Below is a small trained network, with its code and all its weights. Each question gives an input and a target symbol and asks what happens when units are switched off, that is, made to give their printed mean instead of their output.

import numpy as np


def w(rows, s, z=0):
    codes = np.array(rows[::2]) - 128.0
    scale = np.full(codes.shape[1], s)
    scale[-1] = z or s
    return codes * scale


def norm(h):
    return h / np.sqrt((h * h).mean(-1, keepdims=True) + 1e-5)


def f(y):
    return y / 2 * (1 + np.tanh(0.7978845608 * (y + 0.044715 * y**3)))


def softmax(a):
    e = np.exp(a - a.max(-1, keepdims=True))
    return e / e.sum(-1, keepdims=True)


def log_softmax(a):
    a = a - a.max(-1, keepdims=True)
    return a - np.log(np.exp(a).sum(-1, keepdims=True))


def net(x, mask):
    ids = ['βγηλξπφψ'.index(c) for c in x.split()]
    T = len(ids)
    res = E[ids] + P[:T]
    r = norm(res)
    for j in range(2):
        rows = slice(3 * j, 3 * j + 3)
        q, k, v = (r @ M[0][rows].T for M in (Q, K, V))
        z = softmax(np.where(np.tri(T) > 0, q @ k.T / 3**0.5, -1e9)) @ v
        o = O[0][rows]
        res = res + np.where(mask[j], z, o[:, -1]) @ o[:, :-1]
    y = f(norm(res) @ A[0][:, :-1].T + A[0][:, -1])
    res = res + np.where(mask[2:14], y, B[0][:, -1]) @ B[0][:, :-1]
    return log_softmax(norm(res)[-1] @ U[:, :-1].T + U[:, -1])


Q, K, V, O, A, B = {}, {}, {}, {}, {}, {}
E = w([
[94,201,145,103,103,85,126],'β',
[92,204,128,101,89,105,135],'γ',
[78,209,157,102,114,95,119],'η',
[144,193,174,123,81,54,82],'λ',
[63,196,127,94,113,110,3],'ξ',
[121,99,75,207,128,188,173],'π',
[108,122,103,185,142,216,175],'φ',
[176,151,252,193,176,199,71],'ψ',
],0.00046)
P = w([
[206,141,66,79,200,109,171],'0',
[124,254,97,217,179,94,103],'1',
[117,214,116,200,165,98,96],'2',
[97,185,141,156,124,88,106],'3',
[88,153,157,137,107,93,112],'4',
[80,113,159,112,86,105,112],'5',
[76,80,161,108,78,104,123],'6',
[66,40,170,108,69,106,129],'7',
],0.00036)
Q[0] = w([
[182,240,249,7,34,5,8],'h0',
[236,18,10,229,250,251,161],'h0',
[146,18,6,246,241,249,246],'h0',
[13,237,247,14,6,9,12],'h1',
[242,12,9,249,245,251,243],'h1',
[162,83,190,6,91,76,157],'h1',
],0.0033)
K[0] = w([
[79,9,249,230,85,187,4],'h0',
[206,221,12,128,223,208,245],'h0',
[184,245,5,41,199,102,245],'h0',
[11,10,183,184,58,200,83],'h1',
[247,250,76,67,199,65,183],'h1',
[8,127,244,84,15,63,8],'h1',
],0.0033)
V[0] = w([
[86,132,9,188,16,131,198],'h0',
[76,171,168,104,180,201,206],'h0',
[19,189,146,134,100,77,67],'h0',
[56,143,198,52,87,160,76],'h1',
[137,115,200,208,99,132,243],'h1',
[124,166,134,92,97,49,197],'h1',
],0.0015)
O[0] = w([
[109,226,102,9,113,49,248,82],'h0',
[252,151,220,123,57,97,120,104],'h0',
[152,87,67,145,94,154,161,251],'h0',
[145,180,143,176,172,88,149,143],'h1',
[150,168,104,141,26,125,77,110],'h1',
[59,197,186,81,109,53,86,173],'h1',
],0.002)
A[0] = w([
[129,71,80,153,85,184,71,150],'n0',
[66,125,180,128,118,63,116,104],'n1',
[90,177,119,123,160,95,81,137],'n2',
[92,89,93,163,205,166,202,88],'n3',
[100,143,157,48,178,98,176,154],'n4',
[232,93,169,95,165,164,60,211],'n5',
[228,43,50,156,149,249,194,45],'n6',
[252,67,236,211,156,239,44,5],'n7',
[185,103,37,154,28,197,146,32],'n8',
[174,120,129,146,125,44,124,136],'n9',
[205,171,225,105,119,54,176,92],'n10',
[133,95,168,177,175,129,140,104],'n11',
],0.0032,0.0026)
B[0] = w([
[196,161,128,124,158,140,195,249],'n0',
[128,179,180,94,75,118,76,186],'n1',
[155,71,166,85,41,156,123,218],'n2',
[95,121,111,228,185,202,92,122],'n3',
[234,114,57,112,151,167,107,112],'n4',
[9,120,181,149,62,44,173,147],'n5',
[141,236,147,73,6,73,68,84],'n6',
[232,56,176,154,107,212,200,181],'n7',
[181,211,88,160,88,230,33,131],'n8',
[96,143,95,194,191,237,151,145],'n9',
[120,187,117,233,212,163,188,94],'n10',
[184,172,23,82,112,210,121,128],'n11',
],0.0022,0.0016)
U = w([
[200,243,9,246,11,233,8,58],'β',
[254,5,253,249,7,247,239,214],'γ',
[198,238,231,30,252,70,97,2],'η',
[7,6,245,7,7,2,7,254],'λ',
[246,244,9,161,6,239,6,185],'ξ',
[7,3,4,247,247,247,7,240],'π',
[250,149,15,27,251,18,251,83],'φ',
[17,253,250,250,225,8,249,124],'ψ',
],0.0033,0.0032)

Each question gives the input, a string of symbols that net reads in full, and the target symbol t.
The units are the heads (3 rows each of Q, K, V and O) and the neurons (one row each of A and B). Each row of codes is followed by its name. A weight is (code - 128) times the scale printed after its matrix; where a second scale follows, it is the last column's (O, A, B and U).
mask holds one flag per unit, heads first, then neurons. A switched-off unit (its flag False) gives its mean, the last column of its rows in O or B, instead of its output. The means were averaged over made-up inputs and are rounded, as every weight is.
A unit's drop is (log p(t) with every unit on - log p(t) with that unit switched off) / (log p(t) with every unit on - log p(t) with every unit switched off).
The circuit of an input: a set's keep is (log p(t) with only the set's units on - log p(t) with every unit switched off) / (log p(t) with every unit on - log p(t) with every unit switched off). Starting from the 12 units with the biggest drops (on a tie, the unit counted first), units are removed one at a time, each time the one whose removal leaves the highest keep (on an exact tie, the one counted first), for as long as the keep stays at least 0.8.
units of the circuit, in order: the units of the circuit, biggest drop first
unit that matters most: the unit with the biggest drop
k most important neurons: the k neurons with the biggest drops, biggest first
which heads matter: for each layer, one digit per head in row order, 1 if its drop is at least 0.15 and else 0, layers parted by /
input β λ φ η γ, target β: 2 most important neurons => [n8; n7]
input η ξ β, target π: which heads matter => 00
input γ η φ ξ λ φ, target η: which heads matter => 11
input λ λ β β η γ γ, target ψ: which heads matter => 11
input λ ψ γ λ φ, target π: unit that matters most => n3
input ξ λ π λ η φ, target β: units of the circuit, in order => [n6; n3]
input λ η π η ξ π η, target ξ: which heads matter => 01
input η π ξ λ ψ β ξ, target γ: which heads matter => 11
input η ψ ξ, target γ: units of the circuit, in order => [n7; h1; h0]
input φ λ φ η γ β ξ, target π: units of the circuit, in order => [h1; h0; n3]
input ψ λ λ η η φ η γ, target β: which heads matter => 01
input λ π λ η η, target λ: which heads matter => 01
input η η λ η, target λ: which heads matter => 00
input ψ λ π η, target ξ: which heads matter => 01
input λ ξ γ π λ, target ξ: units of the circuit, in order => [h1; n8]
input β λ η η φ, target λ: unit that matters most => h1
input ξ η ξ η, target π: which heads matter => 01
input λ η λ λ η λ, target λ: which heads matter => 11
input λ π φ λ λ η λ, target λ: which heads matter => 11
input ψ η β η, target ψ: units of the circuit, in order => [h0; n10; h1; n7]
input ψ λ ξ λ φ, target ξ: units of the circuit, in order => [n6]
input ψ η π β, target ξ: which heads matter => 01
input λ λ φ η η β φ λ, target β: which heads matter => 01
input π π λ π, target φ: units of the circuit, in order => [h0; n4]
input ξ λ λ π λ λ, target ξ: which heads matter => 11
input λ λ γ η β, target ψ: 2 most important neurons => [n10; n8]
input λ ψ λ ξ β η η η, target ψ: units of the circuit, in order => [h1; n10]
input ψ λ η λ π ψ φ, target ξ: units of the circuit, in order => [n6; n8]
input ψ λ π, target ξ: units of the circuit, in order => [n6]
input η φ π η λ π π ξ, target ξ: units of the circuit, in order => [h1; n8]
